Below are the code and all the weights of a small trained network. Each question names an input and a class and asks about switching units off, where a switched-off unit gives its printed mean instead of its output.

import numpy as np


def w(rows, s, z=0):
    codes = np.array(rows[::2]) - 128.0
    scale = np.full(codes.shape[1], s)
    scale[-1] = z or s
    return codes * scale


def f(y):
    return np.maximum(y, 0)


def log_softmax(a):
    a = a - a.max(-1, keepdims=True)
    return a - np.log(np.exp(a).sum(-1, keepdims=True))


def net(x, mask):
    res = np.array(x, float).reshape(1, 4) / 4 @ E
    y = f(res @ A[0][:, :-1].T + A[0][:, -1])
    res = res + np.where(mask, y, B[0][:, -1]) @ B[0][:, :-1]
    return log_softmax(res[-1] @ U[:, :-1].T + U[:, -1])


A, B = {}, {}
E = w([
[216,159,205,137,255],'x0',
[84,205,166,182,140],'x1',
[77,174,57,140,233],'x2',
[73,10,146,156,193],'x3',
],0.006)
A[0] = w([
[42,84,90,108,98,161],'N0',
[147,152,65,73,93,192],'N1',
[146,142,98,130,153,108],'N2',
[84,85,102,123,118,204],'N3',
[49,129,96,172,88,192],'N4',
[120,170,102,130,226,147],'N5',
[104,112,105,145,113,113],'N6',
[197,82,137,140,90,252],'N7',
[206,214,182,130,47,229],'N8',
[141,173,84,121,173,157],'N9',
[103,249,226,173,182,228],'N10',
[107,76,113,140,84,254],'N11',
[136,141,155,151,173,175],'N12',
[45,125,76,145,105,186],'N13',
[84,142,155,112,127,82],'N14',
[118,131,128,135,195,174],'N15',
[140,135,75,113,124,173],'N16',
[144,112,134,152,130,109],'N17',
[34,121,103,137,136,204],'N18',
[199,20,163,121,191,199],'N19',
[149,184,201,161,131,99],'N20',
[162,239,90,138,224,190],'N21',
],0.011,0.0028)
B[0] = w([
[177,139,204,125,97,225],'N0',
[156,161,99,204,104,201],'N1',
[121,148,128,134,131,147],'N2',
[163,113,178,136,127,202],'N3',
[141,107,195,159,80,217],'N4',
[111,204,148,73,157,208],'N5',
[136,132,158,127,111,159],'N6',
[177,118,67,110,140,221],'N7',
[112,61,38,107,34,254],'N8',
[104,182,117,157,126,178],'N9',
[24,48,186,135,155,248],'N10',
[190,126,155,101,117,223],'N11',
[106,139,136,80,151,183],'N12',
[148,134,190,178,96,218],'N13',
[138,117,136,131,122,137],'N14',
[134,160,144,73,157,190],'N15',
[139,141,122,179,133,166],'N16',
[126,125,130,129,147,140],'N17',
[155,138,180,109,101,212],'N18',
[179,93,102,151,255,253],'N19',
[83,79,147,93,120,181],'N20',
[38,227,127,148,134,236],'N21',
],0.028,0.0068)
U = w([
[42,214,187,66,170,41],'0',
[172,129,40,100,70,2],'1',
[224,112,115,107,236,199],'2',
[201,144,255,124,90,212],'3',
[68,224,117,183,89,57],'4',
[43,45,124,97,99,186],'5',
],0.0063,0.0008)

Each question gives the input, the list of numbers given to net, and the class t.
The units are the neurons (one row each of A and B). Each row of codes is followed by its name. A weight is (code - 128) times the scale printed after its matrix; where a second scale follows, it is the last column's (A, B and U).
mask holds one flag per neuron, in row order. A switched-off neuron (its flag False) gives its mean, the last column of its row in B, instead of its output. The means were averaged over made-up inputs and are rounded, as every weight is.
A unit's drop is (log p(t) with every unit on - log p(t) with that unit switched off) / (log p(t) with every unit on - log p(t) with every unit switched off).
The circuit of an input: a set's keep is (log p(t) with only the set's units on - log p(t) with every unit switched off) / (log p(t) with every unit on - log p(t) with every unit switched off). Starting from the 12 units with the biggest drops (on a tie, the unit counted first), units are removed one at a time, each time the one whose removal leaves the highest keep (on an exact tie, the one counted first), for as long as the keep stays at least 0.8.
units of the circuit, in order: the units of the circuit, biggest drop first
k most important neurons: the k neurons with the biggest drops, biggest first
drop when u is switched off: that unit's drop, to one decimal
input [-6,6,-5,-4], class 1: units of the circuit, in order	(N8)
input [5,-4,1,-8], class 4: units of the circuit, in order	(N21 N8)
input [7,3,-2,-3], class 5: 3 most important neurons	(N8 N10 N20)
input [4,-2,0,-7], class 5: 3 most important neurons	(N8 N10 N20)
input [8,6,-3,-2], class 5: 2 most important neurons	(N8 N10)
input [8,-6,3,2], class 0: 2 most important neurons	(N21 N5)
input [5,-2,-6,-2], class 1: 2 most important neurons	(N8 N7)
input [-5,4,-6,-4], class 1: 2 most important neurons	(N8 N10)
input [0,4,-7,-6], class 5: 2 most important neurons	(N10 N20)
input [-4,-7,-7,0], class 1: 2 most important neurons	(N7 N10)
input [-3,-6,-8,8], class 2: drop when N19 is switched off	0.7
input [5,0,-8,-4], class 5: drop when N20 is switched off	0.1
input [3,1,-1,-1], class 5: drop when N10 is switched off	0.1
input [5,4,-4,5], class 2: units of the circuit, in order	(N19)
